Moves between points:
q664: fo>none, zu>q436, ri>q513, tu>q433, ni>none, du>q992, ru>q929
q993: fo>q491, zu>q334, ri>q905, tu>q788, ni>q522, du>q321, ru>q728
q908: fo>q892, zu>q998, ri>q53, tu>q356, ni>q509, du>q795, ru>q114
q892: fo>q908, zu>q78, ri>q992, tu>q920, ni>q22, du>q513, ru>q298
q982: fo>q189, zu>q485, ri>q161, tu>q692, ni>q340, du>q188, ru>q857
q755: fo>q161, zu>q450, ri>q189, tu>none, ni>q483, du>q349, ru>none
q56: fo>q865, zu>q349, ri>q226, tu>q173, ni>q363, du>q450, ru>q47
q397: fo>q357, zu>q524, ri>q127, tu>q700, ni>q497, du>q114, ru>q795
q509: fo>q22, zu>q14, ri>none, tu>q530, ni>q908, du>none, ru>q72
q728: fo>q251, zu>q992, ri>q78, tu>q63, ni>q646, du>q436, ru>q993
q654: fo>q205, zu>q896, ri>q580, tu>q298, ni>q188, du>q340, ru>q920
q189: fo>q982, zu>q144, ri>q755, tu>q497, ni>q700, du>q691, ru>q742
q173: fo>q522, zu>q94, ri>q564, tu>q56, ni>q491, du>q505, ru>q364
q788: fo>q363, zu>q580, ri>q896, tu>q993, ni>q865, du>q328, ru>q63
q59: fo>none, zu>q977, ri>q692, tu>q161, ni>q929, du>q155, ru>none
q227: fo>q515, zu>q530, ri>q47, tu>q14, ni>q134, du>q819, ru>q226
q844: fo>q958, zu>q233, ri>q348, tu>q643, ni>q247, du>q995, ru>q283
q700: fo>q340, zu>q369, ri>q483, tu>q397, ni>q189, du>q205, ru>q568
q923: fo>q323, zu>q568, ri>q231, tu>q636, ni>q819, du>q134, ru>q369
q334: fo>q254, zu>q993, ri>q298, tu>q580, ni>q155, du>q929, ru>q992
q433: fo>q503, zu>q856, ri>q850, tu>q664, ni>q995, du>q247, ru>q885
q568: fo>q850, zu>q923, ri>q503, tu>q795, ni>q742, du>q356, ru>q700
q172: fo>q14, zu>q22, ri>q646, tu>q515, ni>q78, du>q802, ru>q329
q503: fo>q433, zu>q231, ri>q568, tu>none, ni>none, du>q107, ru>q483
q795: fo>q513, zu>q636, ri>none, tu>q568, ni>none, du>q908, ru>q397
q53: fo>q992, zu>q251, ri>q908, tu>q107, ni>none, du>none, ru>q254
q920: fo>q356, zu>q77, ri>q247, tu>q892, ni>q348, du>q850, ru>q654
q114: fo>q298, zu>q135, ri>q254, tu>q205, ni>q72, du>q397, ru>q908
q637: fo>q819, zu>q857, ri>q752, tu>q802, ni>q323, du>q515, ru>q485
q22: fo>q509, zu>q172, ri>q643, tu>q348, ni>q892, du>q579, ru>q936
q515: fo>q227, zu>q348, ri>q233, tu>q172, ni>q77, du>q637, ru>q466
q357: fo>q397, zu>q301, ri>q929, tu>q340, ni>q692, du>q298, ru>q513
q992: fo>q53, zu>q728, ri>q892, tu>q247, ni>q643, du>q664, ru>q334
q485: fo>q144, zu>q982, ri>q962, tu>q220, ni>q322, du>q466, ru>q637
q329: fo>q564, zu>q936, ri>q522, tu>q466, ni>q905, du>q220, ru>q172
q998: fo>q78, zu>q908, ri>q251, tu>q134, ni>q14, du>q636, ru>q135
q649: fo>q580, zu>q363, ri>q205, tu>q254, ni>q349, du>q483, ru>q107
q491: fo>q993, zu>q254, ri>q135, tu>q363, ni>q173, du>q442, ru>q251
q856: fo>q231, zu>q433, ri>q323, tu>q436, ni>q752, du>q63, ru>q328
q14: fo>q172, zu>q509, ri>q364, tu>q227, ni>q998, du>q204, ru>q564
q905: fo>q135, zu>q298, ri>q993, tu>q896, ni>q329, du>q301, ru>q78
q802: fo>q204, zu>q579, ri>q660, tu>q637, ni>q171, du>q172, ru>q220
q107: fo>q247, zu>q520, ri>q356, tu>q53, ni>q958, du>q503, ru>q649
q442: fo>q321, zu>q127, ri>q524, tu>q184, ni>q505, du>q491, ru>q682
q513: fo>q795, zu>q171, ri>q664, tu>q850, ni>q579, du>q892, ru>q357
q205: fo>q654, zu>q293, ri>q649, tu>q114, ni>q691, du>q700, ru>q356
q564: fo>q329, zu>q72, ri>q173, tu>q226, ni>q135, du>q582, ru>q14
q348: fo>q530, zu>q515, ri>q844, tu>q22, ni>q920, du>q857, ru>q188
q254: fo>q334, zu>q491, ri>q114, tu>q649, ni>q94, du>q127, ru>q53
q328: fo>q184, zu>q885, ri>q322, tu>q321, ni>q962, du>q788, ru>q856
q369: fo>q322, zu>q700, ri>q184, tu>q524, ni>q144, du>q293, ru>q923
q349: fo>q283, zu>q56, ri>q691, tu>q94, ni>q649, du>q755, ru>q958
q321: fo>q442, zu>q929, ri>q301, tu>q328, ni>q977, du>q993, ru>q436
q548: fo>q752, zu>none, ri>q819, tu>none, ni>q231, du>q47, ru>q450
q582: fo>q220, zu>q497, ri>q505, tu>q144, ni>q524, du>q564, ru>q204
q144: fo>q485, zu>q189, ri>q450, tu>q582, ni>q369, du>q226, ru>q819
q857: fo>q742, zu>q637, ri>q995, tu>q579, ni>q850, du>q348, ru>q982
q636: fo>q171, zu>q795, ri>q682, tu>q923, ni>q204, du>q998, ru>q524
q226: fo>q466, zu>q691, ri>q56, tu>q564, ni>q293, du>q144, ru>q227
q364: fo>q646, zu>none, ri>q14, tu>q47, ni>q251, du>none, ru>q173
q77: fo>q134, zu>q920, ri>q63, tu>q78, ni>q515, du>q323, ru>q896
q188: fo>q691, zu>q466, ri>q283, tu>q936, ni>q654, du>q982, ru>q348
q692: fo>q497, zu>q220, ri>q59, tu>q982, ni>q357, du>q936, ru>q579
q850: fo>q568, zu>q323, ri>q433, tu>q513, ni>q857, du>q920, ru>q340
q646: fo>q364, zu>q643, ri>q172, tu>q233, ni>q728, du>q660, ru>q522
q251: fo>q728, zu>q53, ri>q998, tu>q520, ni>q364, du>q682, ru>q491
q436: fo>q682, zu>q664, ri>q171, tu>q856, ni>q660, du>q728, ru>q321
q929: fo>q127, zu>q321, ri>q357, tu>q885, ni>q59, du>q334, ru>q664
q322: fo>q369, zu>q340, ri>q328, tu>q301, ni>q485, du>q896, ru>q323
q72: fo>q936, zu>q564, ri>q94, tu>q691, ni>q114, du>q497, ru>q509
q283: fo>q349, zu>q865, ri>q188, tu>q155, ni>q580, du>q161, ru>q844
q363: fo>q788, zu>q649, ri>q293, tu>q491, ni>q56, du>q184, ru>q520
q505: fo>q977, zu>none, ri>q582, tu>q450, ni>q442, du>q173, ru>none
q220: fo>q582, zu>q692, ri>q977, tu>q485, ni>q301, du>q329, ru>q802
q78: fo>q998, zu>q892, ri>q728, tu>q77, ni>q172, du>q171, ru>q905
q483: fo>q885, zu>q184, ri>q700, tu>q127, ni>q755, du>q649, ru>q503
q301: fo>q524, zu>q357, ri>q321, tu>q322, ni>q220, du>q905, ru>q171
q936: fo>q72, zu>q329, ri>q155, tu>q188, ni>q298, du>q692, ru>q22
q579: fo>none, zu>q802, ri>none, tu>q857, ni>q513, du>q22, ru>q692
q977: fo>q505, zu>q59, ri>q220, tu>q962, ni>q321, du>q522, ru>q660
q155: fo>q94, zu>q522, ri>q936, tu>q283, ni>q334, du>q59, ru>q643
q356: fo>q920, zu>q134, ri>q107, tu>q908, ni>q530, du>q568, ru>q205
q524: fo>q301, zu>q397, ri>q442, tu>q369, ni>q582, du>q135, ru>q636
q497: fo>q692, zu>q582, ri>none, tu>q189, ni>q397, du>q72, ru>none
q660: fo>none, zu>none, ri>q802, tu>q752, ni>q436, du>q646, ru>q977
q995: fo>none, zu>q752, ri>q857, tu>none, ni>q433, du>q844, ru>q161
q298: fo>q114, zu>q905, ri>q334, tu>q654, ni>q936, du>q357, ru>q892
q522: fo>q173, zu>q155, ri>q329, tu>q865, ni>q993, du>q977, ru>q646
q752: fo>q548, zu>q995, ri>q637, tu>q660, ni>q856, du>q233, ru>q962
q184: fo>q328, zu>q483, ri>q369, tu>q442, ni>q450, du>q363, ru>q231
q958: fo>q844, zu>q47, ri>q530, tu>none, ni>q107, du>none, ru>q349
q885: fo>q483, zu>q328, ri>q340, tu>q929, ni>q161, du>q580, ru>q433
q691: fo>q188, zu>q226, ri>q349, tu>q72, ni>q205, du>q189, ru>q530
q134: fo>q77, zu>q356, ri>q520, tu>q998, ni>q227, du>q923, ru>q293
q127: fo>q929, zu>q442, ri>q397, tu>q483, ni>none, du>q254, ru>none
q520: fo>q63, zu>q107, ri>q134, tu>q251, ni>q47, du>q231, ru>q363
q63: fo>q520, zu>q247, ri>q77, tu>q728, ni>q233, du>q856, ru>q788
q896: fo>q293, zu>q654, ri>q788, tu>q905, ni>q466, du>q322, ru>q77
q682: fo>q436, zu>none, ri>q636, tu>q231, ni>none, du>q251, ru>q442
q742: fo>q857, zu>q819, ri>none, tu>none, ni>q568, du>q530, ru>q189
q233: fo>q47, zu>q844, ri>q515, tu>q646, ni>q63, du>q752, ru>q865
q580: fo>q649, zu>q788, ri>q654, tu>q334, ni>q283, du>q885, ru>q247
q161: fo>q755, zu>q962, ri>q982, tu>q59, ni>q885, du>q283, ru>q995
q450: fo>q962, zu>q755, ri>q144, tu>q505, ni>q184, du>q56, ru>q548
q171: fo>q636, zu>q513, ri>q436, tu>q323, ni>q802, du>q78, ru>q301
q231: fo>q856, zu>q503, ri>q923, tu>q682, ni>q548, du>q520, ru>q184
q962: fo>q450, zu>q161, ri>q485, tu>q977, ni>q328, du>q865, ru>q752
q94: fo>q155, zu>q173, ri>q72, tu>q349, ni>q254, du>none, ru>none
q819: fo>q637, zu>q742, ri>q548, tu>q204, ni>q923, du>q227, ru>q144
q466: fo>q226, zu>q188, ri>q865, tu>q329, ni>q896, du>q485, ru>q515
q293: fo>q896, zu>q205, ri>q363, tu>q135, ni>q226, du>q369, ru>q134
q247: fo>q107, zu>q63, ri>q920, tu>q992, ni>q844, du>q433, ru>q580
q643: fo>none, zu>q646, ri>q22, tu>q844, ni>q992, du>none, ru>q155
q530: fo>q348, zu>q227, ri>q958, tu>q509, ni>q356, du>q742, ru>q691
q323: fo>q923, zu>q850, ri>q856, tu>q171, ni>q637, du>q77, ru>q322
q340: fo>q700, zu>q322, ri>q885, tu>q357, ni>q982, du>q654, ru>q850
q47: fo>q233, zu>q958, ri>q227, tu>q364, ni>q520, du>q548, ru>q56
q865: fo>q56, zu>q283, ri>q466, tu>q522, ni>q788, du>q962, ru>q233
q204: fo>q802, zu>none, ri>none, tu>q819, ni>q636, du>q14, ru>q582
q135: fo>q905, zu>q114, ri>q491, tu>q293, ni>q564, du>q524, ru>q998

The rows follow the links: the fewer symbols apart two points are, the more alike their rows tend to be.

Each row is also shifted at random along 6 hidden directions that mean nothing.

Some points, each with a row of numbers:
q298 [  13  -16    1  -22   -2  -18  -23  -40  -13  -25  -21   11  -21   20  -37   -2  -22  -11   51   23  -44   28   14   13  -41    4   55  -12   -7   20   48  -52  -42  -19  -14  -38   37   13  -11   40   27   12   25  -10  -30  -46  -32   19]
q22 [  48  -19   67  -33  -25   12    9  -41   18   -7   16    8   -9   32   32  -12  -50   -1   19  -53   12  -17   17   37    7  -11   11  -12  -40    0    6  -30  -12   10   26   11    7   50  -18   -4  -44   -1   -9   34  -14  -42    2    3]
q700 [  83  -44   12   23  -41  -55  -24   -1  -18   25   -4   37  -30  -75  -37  -18   56   29  -16   20  -67   64  -74  -15   -5    6   18   12   26  -29   12  -41    7  -25  -32  -35   71  -32   11   -2   21  -20    4  -37    9   -9   38   17]
q114 [  12  -57   40  -29  -24  -18   40  -54   22    3   31  -26  -23    2   16   13  -13    9   -7   -7   37    1   23   19  -23    7   -6    3   -6   67   60  -11   11   19    8   30    2    2  -15   -9  -63   10  -26  -11   33  -23   69   12]
q728 [  52   95  -26  -36   16  -58  -64   47   14  -51  -52   13   45   69  -26  -60   -5  -23  -31  -20  -40  -68    2  -25   15   93   30   60   -6  -26    1  -27    7 -107   10   43  -94  -60  -63   10   41   -3    6   22  -26   52  -59   -8]
q497 [   4  -53   -1  -13  -17   21    4  -43  -23   -9   24   26  -28   34   40    7  -39    4   30  -24   26  -13   22   26   -6    1   -1  -47   -3   -9   10  -25  -33   10  -20   11   -5   26  -35  -11    0  -11  -12    1  -40   -4   -2   12]
q795 [ -11  -48  -10    1  -34  -22  -23  -52   27   16   72    7  -36  -16  -60   26    8   69   -3  -32  -44   32    5   42  -21   19   -3   28   28   54   92   34   25   14  -36  -26   33  -25   16  -53    1   25   11  -42   37  -38   14   -1]
q433 [ 152   16   31  -43  -39  -35   21  -55   73  -60    6    0   10   65    6   17   -5   -7   10  -72  -17  -11   25   21  -21   55   -3   -8   30  -24  -28  -37   20  -18  -42   -4  -34  -19  -27  -39  -15   19    9   44  -39    2   47   -6]
q144 [-126    8  -50   27   27   15  -33   54  -53   24  -21   20   11  -63  -12  -15   62   35  -28   61   48   18  -67  -41   33  -23  -38   28   -5  -58  -40   44  -27  -17    5   11  -15  -39   24    3   53  -27   15  -33    3   51   12  -21]
q134 [  31   46   42  -21  -25  -22   -8   14  -31    3  -28   30  -18   80    3  -22  -30  -54   22   -8   17    0   35    6  -19   38   -6    4  -10    4    9   -7  -13  -42   -8    4   -7   -6  -32  -12   48  -33   14   18  -16  -30  -20   33]
q127 [ -48  -62   12   63   35   57   19  -47  -78   28    2  -57   -9  -25   85   58  -36  -28   25   22   -8    1   38  -29   10  -51   52  -68    1   55   10   24    9   62    8   -8   46   90   11   16  -56  -38  -50   24   -5   -1  -42   53]
q788 [  51   12  -37   28   54   14    2   25    6  -29   -5  -36   11   15  -40    9   18  -30    3   31  -51    3    7   20  -41   15   26   23   -6   37   50   24   -6   -2  -13  -16   35   -3    2   17   -8   -9   31  -38   15  -30  -48   -7]
q254 [  34   15  -43   30    7  -31  -66   26  -44  -17  -44   28   10  -13  -53  -43   13  -18   35   47 -129   52  -18   -9  -10   53   90  -33    5  -29   22  -64  -24  -70  -15  -45   85  -32  -52   33   49  -34  -22  -15  -66   -3  -41   -6]
q819 [   3   -7  -26  -23   -6  -17    4   13   -9   -4   28    6  -41   69    7   -1  -24    8    2  -48    7  -11   40   30   -7   23  -41   -8  -11  -18    5   61   -8   -4  -39   -1  -56  -24  -17  -47   34   -6   11  -15   -5    1  -39   -6]
q369 [  72  -63   32   12  -15   28   30  -52    5   14   49   30  -21   -2    3   51   -4   -8   47    3   23   59   45   31  -37  -23   -5  -74   32   61   73    8  -36   86  -37  -48   80   50   22  -29    8    4   11   18   15  -33   23   22]
q992 [  33   55  -10  -44    2  -34  -25  -18   22  -35   -9   -3   34   84  -23  -25  -16   -1    3  -44  -37  -36   17   -7  -30   39   27   23   -1  -11    2  -31   15  -52   12    9  -30  -27  -34    5  -13    7   -6   26  -43    5  -20  -11]
q564 [-106  -25  -63    1   14   29   -9   24  -54   15   33   -1  -23    8  -32   23    9   39    6   48  -17   33   39   36  -26  -29   20    3  -33   52   78   41  -45   32  -16  -20   58    1   18   -1   32   -3   15  -62   38  -30  -81    6]
q908 [  20  -14   18   33   -3  -26  -22   29  -56   39  -17   32  -21  -31  -14  -10  -27   -6   17   13  -78   43  -36    4  -10    8   63  -17  -33   19   47  -40   -4  -44  -18  -36   76   12   -2   17    7  -30  -37   -6   -5  -47  -33   66]
q580 [   4   22  -30  -22   -1  -41  -21   20   39  -55    1  -21   19   22  -68  -35   34   19    9    9  -18   24  -17   -3   -2   36   22   40   10  -10   -4  -26   -7  -46   12   -9  -15  -67  -24    9   27   -7    8   -9   10    9   24  -60]
q205 [ 122    4  -22  -24  -26  -59  -29   15  -51    4  -36   17  -31   31  -32  -49  -13  -33   28   29  -68   13  -15    0  -24   53   54   -5  -17  -18   23  -30  -27 -113  -29    0   -8  -20  -59   25   54  -34   -7  -16  -35  -16  -44   16]
q436 [ -88   45   -4   32   16   35  -33  -20   33  -34   34    7   24  -23  -15   43   27   44   -2   -2   15   11   15  -22   20  -25  -16   -9   23   36   -3   26   21   55   -2  -12   23   14   26   -6  -19   32   33   28   26   31  -14  -12]
q752 [  36   18  -29    3   38   39    1   13  -15  -28   22  -10   -9   47   14   28  -43  -30   43  -15  -46  -18   41   32   -2  -17   26  -41   -6    0    2   28    9   31  -45   -9   11   46    3  -13   30  -24   23   18  -18  -29 -112   25]
q892 [ -51   52   40  -14  -43  -53  -28  -19   27    0  -28   38   28   12    4  -31   28   14    4  -32   46    5  -11  -39   31   -3   -6   48   -5  -24  -12  -64    4  -52   28  -21   -3  -12  -20   17   29   15   17   46  -24   15   61   -6]
q844 [  12   18   24   -4   -9    9   23   27   19  -35   -2  -12   46   39   32  -20  -26   -4   14  -15   13   -9   22   11   16   -6    3   -4  -16  -19  -65  -22   -7    9   47    2  -15   18  -17    0  -23  -22  -12   27  -48  -30   32  -20]
q929 [ -56  -52  -10   14   40   21    0  -42   30   23    5  -68   14  -91  -12   64   35   45  -41   18  -30   16  -31  -31   -9  -34   30   32   10   14   20   51   23   47   12   -7   25   15   54   11  -67   24   13  -49   82   24   40    1]
q364 [  50    2   28   32   15    4   10   50  -28   68  -13  -25   -6  -57    4  -16    5   -6  -53   -4  -57   -6  -32   14   39    6   21   15   -8   21    8  -17   26   18   40   21   17    8    6   -6  -52  -15  -38  -15   32  -13  -15   15]
q188 [ -54  -73   41   16   39   55   52  -14  -42   58  -15  -91  -25  -57   50   28  -17   13  -41   39   14  -18  -27    6  -25 -101   30   -3  -43   36   -7   60   28   42   33   20    9   83   71   34  -78   -6  -25  -44   56  -33  -14   63]
q923 [-104  -25  -33   26   -4   42    8  -52  -19    0   69   -7  -27   33   -6   65   14   46   33    5   26   49   75   22  -46  -11  -44  -14    9   82   50   95  -10   60  -53  -64   32   15   43  -32   19   25   50    0   30  -33  -45   13]
q171 [ -84   23   -6   11  -32    2  -53  -36   33   -2   18   66   20   15  -34   16   42   48   40  -24   22   48   20    7    2    2  -24    0   27   -3   23  -16  -30   22   -8  -44   24  -20    0    4   52   44   42   29    8   13    8   -1]
q189 [   0  -46   -8  -14    6    8   12    3  -28   25   13  -10  -45  -37   33    3  -11   12   -5   15    3    2  -23   -6   10  -15  -12   12   -8  -19    2   65    0    0  -19    7  -26  -15   17   -7   -7  -19  -11  -47   20  -13  -23   26]
q172 [ -50   -6   12   -6  -20   29   19   -5   38   21   18   30   -1    4   -6    2   -1   15  -15  -11   30    6   13   41   21  -23  -21   -1  -24   12   17  -16  -22   47   20  -15   46   28   18   -7    6   47    9   11   29  -40   32   -6]
q161 [  45  -42  -16   19   36   26   22  -19   10    4    2  -41   10  -50   13   39  -19   -4   21   12  -57   31    6   26   -4  -33   44  -46   -4    0  -32    9  -12   36  -11  -26   71   47   28   22  -26   -5   -2  -12  -33  -27  -50   36]
q636 [ -22   16    1   16   -7   29  -29  -27  -38   23    6   39  -15   21   23   18   -4   -3   30  -13   12   -2   27   -5   22    7   -1  -32   -2   11   36   14    4   24  -42   -4   -5   28  -14  -24   20  -12    7   29   -4    2  -27   39]
q857 [  -8  -14    0  -28    3   -7  -27   -1   24    4    5    4   -8   -1   21    8    3   15   20   -3   -2   -2   -4   17   -5   -8    3  -11  -19  -33  -13   36    1   -9  -13  -28  -23   22   26   -5    4    1   20  -11  -20  -24  -37    2]
q450 [ 106  -53   -4  -11    2   24   42    6   39  -19   63  -69  -51  -35   -6   18   -2   17  -38  -31  -23  -24   16   44   17   10  -24   -3   31   19   35   60   27   42  -21   27  -45  -30   10  -35  -48   18   -7  -56   41  -16   21  -13]
q885 [ -28   15   -7   27   56    6    3   13  -42   16  -65  -46   38  -23   46   19    6  -47   -2   22   21  -18  -23  -77    8  -12   26   -1   16  -37  -69   30   27  -35   16   37  -29   23   34   43  -29  -37  -10   17  -33   48  -31   12]
q530 [  18  -49   27  -22  -20  -27   29   -2    0   32   58  -13  -39  -12  -31  -10   -6   56  -40  -12  -44   19  -18   49  -14   -7  -13   29  -31   33   43   27   19    4  -14  -30   35  -29   30  -58  -19    7   -8  -57   64  -51    0   16]

Start here and follow the symbols in turn, left to right. Where do you end up?
Answer with the point's name.
[ -35   10   -4  -14   -5   17  -11   21  -20   20   18    7  -30   52   -3   -7  -30    8  -11  -12    8  -13   29   16  -10    9   -9   -2  -36   23   42   27   -4    8   -4    4    5   12  -21  -10   23   -3   -1    2   14  -18  -55   19]
du du tu ru ru fo du fo => q819
[ -13   15    4  -38  -20  -26   -7  -40   24  -15  -14    0   15   42   26   10    2  -10    5  -38   63  -28   24  -32    2   17  -39   33   21  -36  -31   26   33  -46  -18    6  -84  -15   -9   -1   12   12   19   44  -23   20   32  -14]
du zu du zu ni tu tu => q857
[  72   44   46   -9  -16  -33   -9   -8  -17   13  -38   64   32   15   17  -18    9  -49   15    0   16    1   -4   -4   -5   11   10   -9  -21  -39  -30  -69  -11  -25   10  -18   27   16  -11   14   28   -7   26   66  -21  -12   19   32]
fo ri zu tu => q53
[  72   16   13    5    3   19   30   18   56  -25   37    6   17   16  -15  -14   10    4  -34  -21  -16   -9   26   42    3    7  -22   -4    9   -1  -28  -31   -2   33   20  -14    7   12    5   -7  -13   20   13   18   -5  -41   13   -7]
fo ru du ni ru => q231
[-122   46   -5   55    3   34  -22   20    3    3   23   30   17   44   -1    3   -9   20   19   -2   34   -2   59  -33   11   20  -16   -9   13   46   21  -16  -15   33    9   -5   27   -6  -25    0   21   -7  -11   30   -7   24   -6  -29]
zu zu du du zu ri ru => q114
[  -2  -11   -6  -22  -18    9    1  -48   46  -20   50  -22  -16   12  -37   53   24   28  -15  -35   14    8   34   27  -32   17  -34   33   16   18   31   69   33   32  -45  -37  -13   -6   46  -56    2   55   59  -14   67  -26   28    1]
ni ru ni du zu fo ni => q691
[  33   27  -18   50   42   -8  -40   19  -10   32  -24  -11   28  -51  -45   20   39    9  -27   29  -83   27  -47   -5   24    0   32   39   29  -12   -8   38   40  -10  -36  -39   54   -7   48    7    0   -5   40  -31   32   -4  -32   -2]
ru ni ri ru zu zu ru ri => q962
[-145   11  -35    0   -8   11   -3   23   10  -19   19   -4    1   80  -29    9   35   25   25   30   96   15   47  -10  -53   20  -73   43   10   61   39   51  -40   32    1   -5  -11  -68  -15  -31   39   13   38  -12   48   11   18  -28]
ni du tu ri ni => q442
[ -57    9   43   22  -30  -24   -2   -7  -15   61  -21   23    2  -74   35    4   34   18  -38   14   44   33  -60  -52   40  -21  -54   53    2  -24  -38   13   53  -12   -2    1   -3   -7   39  -17   -4  -14   -5   10   10   52  104   -1]
tu fo zu ri du zu => q992
[  26    7   29   17   37   22   13    6    4   25  -16  -44   20  -36    9   22    7  -30  -23   23    3   -1  -22   -6   23  -29   40   20    2   21   12  -12   10   31   44   13    9   28    2   28  -41    8  -19   -3   46   -3   23   17]
ni fo fo ru tu du tu tu => q752
[ -72  -17   12  -33  -16    4   41   32   22    5   22   20   -9   -3  -22  -21   31   31  -38    8   91   12  -15    1   10  -19  -74   37   -1   -6  -13   12  -10   29   23    4  -16  -48    6  -18   11    9   10  -40   37  -12   68  -42]
zu zu ni tu du fo du => q905
[  18  -34   11   -9    6    4   36   -9   40  -24   46  -45  -29   -1   22   23   -4   23    2    3   13   19   28   18   -5    7  -30  -27   24   -6  -29   26    6   43  -13    3  -10  -27   -6  -34  -48   10  -13  -14  -13    5   39  -31]
zu fo tu zu du ni => q334
[ -47   14    3   -6    1  -22  -17   22   13   26   -4  -50    8    8  -18  -20   18   37  -50  -17  -18   -5  -12  -33   16   28   -5   33    0   28   10   37   55  -16   23   34  -31  -50   -5  -34  -33   -8  -38  -27   19   23   16    6]
ru ru ri fo fo => q908
[ -52  -57  -26  -11  -25  -27  -10   -4   21   24   81   -9  -36  -38  -39   17   22  102  -18   -8  -34   30  -29   24  -23  -11  -39   37   -9    6   36   73   31    5  -27  -20    1  -46   60  -47   -3   28    2  -67   44  -26   -2  -13]
du du ru zu du zu => q691
[ -28    9   -7  -19   16    6    3   29  -42   14  -39  -35    2  -16   -6   -9   -5   -9  -21   26   29  -28  -37  -13   16  -44    4   13  -44  -23   -1    0  -24  -20   27   29  -44   -1   -9   30   -7   18    3  -22   25   19   -6   16]
ni ni du du ru fo => q14
[ -62   55  -36   -2   -1   40   17   10   12  -78    6  -12   26  127   32    7  -49  -49   50  -18  116  -34  103  -29  -14   49  -15  -28   11   57    5    3  -29   11   22   56  -58   -7  -87    1   32   -6  -25   48  -42   26   -5  -53]
ri du zu ni du fo => q936
